Below is a small trained network, with its code and all its weights. Each question gives an input and a class and asks what happens when units are switched off, that is, made to give their printed mean instead of their output.

import numpy as np


def w(rows, s, z=0):
    codes = np.array(rows[::2]) - 128.0
    scale = np.full(codes.shape[1], s)
    scale[-1] = z or s
    return codes * scale


def norm(h):
    return h / np.sqrt((h * h).mean(-1, keepdims=True) + 1e-5)


def f(y):
    return np.maximum(y, 0)


def log_softmax(a):
    a = a - a.max(-1, keepdims=True)
    return a - np.log(np.exp(a).sum(-1, keepdims=True))


def net(x, mask):
    res = np.array(x, float).reshape(1, 6) / 4 @ E
    u = 0
    for l in range(2):
        y = f(norm(res) @ A[l][:, :-1].T + A[l][:, -1])
        res = res + np.where(mask[u : u + 11], y, B[l][:, -1]) @ B[l][:, :-1]
        u += 11
    return log_softmax(norm(res)[-1] @ U[:, :-1].T + U[:, -1])


A, B = {}, {}
E = w([
[128,126,128],'x0',
[127,128,130],'x1',
[75,188,217],'x2',
[110,3,125],'x3',
[127,127,127],'x4',
[76,157,49],'x5',
],0.005)
A[0] = w([
[184,156,176,137],'0.n0',
[175,120,166,182],'0.n1',
[226,171,75,131],'0.n2',
[47,167,162,59],'0.n3',
[146,162,166,54],'0.n4',
[44,80,173,45],'0.n5',
[93,30,113,151],'0.n6',
[15,143,47,203],'0.n7',
[198,138,79,193],'0.n8',
[5,57,190,1],'0.n9',
[112,119,89,196],'0.n10',
],0.011,0.0041)
B[0] = w([
[95,115,140,178],'0.n0',
[147,93,181,184],'0.n1',
[2,88,123,199],'0.n2',
[152,188,139,181],'0.n3',
[108,167,183,149],'0.n4',
[111,123,71,172],'0.n5',
[199,109,103,228],'0.n6',
[194,151,49,254],'0.n7',
[109,103,111,205],'0.n8',
[17,116,87,191],'0.n9',
[139,166,122,188],'0.n10',
],0.0085,0.0063)
A[1] = w([
[133,131,58,147],'1.n0',
[59,89,218,152],'1.n1',
[107,233,202,75],'1.n2',
[81,145,224,1],'1.n3',
[254,110,120,95],'1.n4',
[113,180,26,182],'1.n5',
[92,13,116,118],'1.n6',
[88,57,222,33],'1.n7',
[212,234,172,115],'1.n8',
[160,190,167,142],'1.n9',
[214,132,68,169],'1.n10',
],0.0099,0.0037)
B[1] = w([
[154,122,138,205],'1.n0',
[67,93,107,194],'1.n1',
[203,75,121,180],'1.n2',
[155,123,216,158],'1.n3',
[179,15,166,175],'1.n4',
[139,153,77,255],'1.n5',
[78,181,192,208],'1.n6',
[116,209,1,171],'1.n7',
[86,184,205,171],'1.n8',
[181,171,153,159],'1.n9',
[113,139,214,214],'1.n10',
],0.0088,0.0071)
U = w([
[25,102,170,213],'0',
[141,167,35,212],'1',
[147,26,195,129],'2',
[228,57,74,2],'3',
[130,168,252,60],'4',
[166,241,146,73],'5',
],0.023,0.0035)

Each question gives the input, the list of numbers given to net, and the class t.
The units are the neurons (one row each of A and B). Each row of codes is followed by its name. A weight is (code - 128) times the scale printed after its matrix; where a second scale follows, it is the last column's (A, B and U).
mask holds one flag per neuron, layer by layer. A switched-off neuron (its flag False) gives its mean, the last column of its row in B, instead of its output. The means were averaged over made-up inputs and are rounded, as every weight is.
A unit's drop is (log p(t) with every unit on - log p(t) with that unit switched off) / (log p(t) with every unit on - log p(t) with every unit switched off).
unit that matters most: the unit with the biggest drop
k most important neurons: the k neurons with the biggest drops, biggest first
top k neurons in layer l: the k neurons of layer l with the biggest drops, biggest first
drop of u: that unit's drop, to one decimal
input [1,-3,0,6,-8,3], class 3: unit that matters most	0.n6
input [-6,-5,-8,-1,-3,0], class 0: 4 most important neurons	0.n2, 0.n7, 1.n6, 1.n7
input [7,0,2,5,0,-5], class 0: 3 most important neurons	0.n7, 0.n9, 1.n6
input [-8,-3,-1,3,-3,-2], class 2: 4 most important neurons	0.n6, 1.n4, 0.n7, 0.n2
input [-5,5,1,-2,-6,4], class 5: 3 most important neurons	0.n9, 1.n10, 1.n8
input [-7,-7,6,-6,-2,0], class 4: 2 most important neurons	0.n7, 1.n8
input [-4,0,3,8,2,-7], class 0: 2 most important neurons	0.n9, 0.n7
input [8,1,0,-8,0,-2], class 0: top 2 neurons in layer 0	0.n7, 0.n2
input [7,0,0,1,7,-1], class 2: 3 most important neurons	0.n6, 0.n2, 1.n4
input [-7,5,-7,5,8,-1], class 2: 2 most important neurons	0.n7, 1.n10
input [0,-2,-8,-1,-8,-1], class 0: 3 most important neurons	0.n2, 0.n7, 1.n6
input [7,3,0,-1,8,-4], class 0: top 2 neurons in layer 1	1.n1, 1.n7
input [-4,-5,-5,5,-5,-1], class 2: 2 most important neurons	0.n7, 1.n10
input [0,-4,7,7,3,1], class 1: top 2 neurons in layer 0	0.n5, 0.n9
input [8,5,-7,3,-6,8], class 3: unit that matters most	0.n9
input [-3,-3,2,0,-4,6], class 5: top 2 neurons in layer 1	1.n10, 1.n8
input [-4,6,-4,0,-8,-3], class 0: 2 most important neurons	0.n2, 0.n7
input [-1,-2,-1,5,2,7], class 3: top 2 neurons in layer 0	0.n6, 0.n2
input [3,-5,-4,1,8,-1], class 2: top 2 neurons in layer 0	0.n6, 0.n9
input [-6,7,4,8,-7,7], class 1: most important neuron	0.n9
input [-7,-6,-2,8,8,7], class 3: top 2 neurons in layer 0	0.n6, 0.n2
input [-4,-4,-1,4,6,3], class 3: 2 most important neurons	0.n6, 1.n4
input [0,-8,5,-5,-3,0], class 4: 2 most important neurons	0.n7, 1.n8
input [1,5,5,7,2,8], class 1: drop of 0.n9	0.2
input [0,4,-8,-6,-5,-4], class 0: drop of 0.n2	0.2
input [7,-6,-8,-4,8,-4], class 0: drop of 1.n5	0.0
input [-6,3,-1,2,-4,7], class 3: drop of 0.n2	0.1
input [-5,-3,5,-3,7,-1], class 4: most important neuron	0.n7
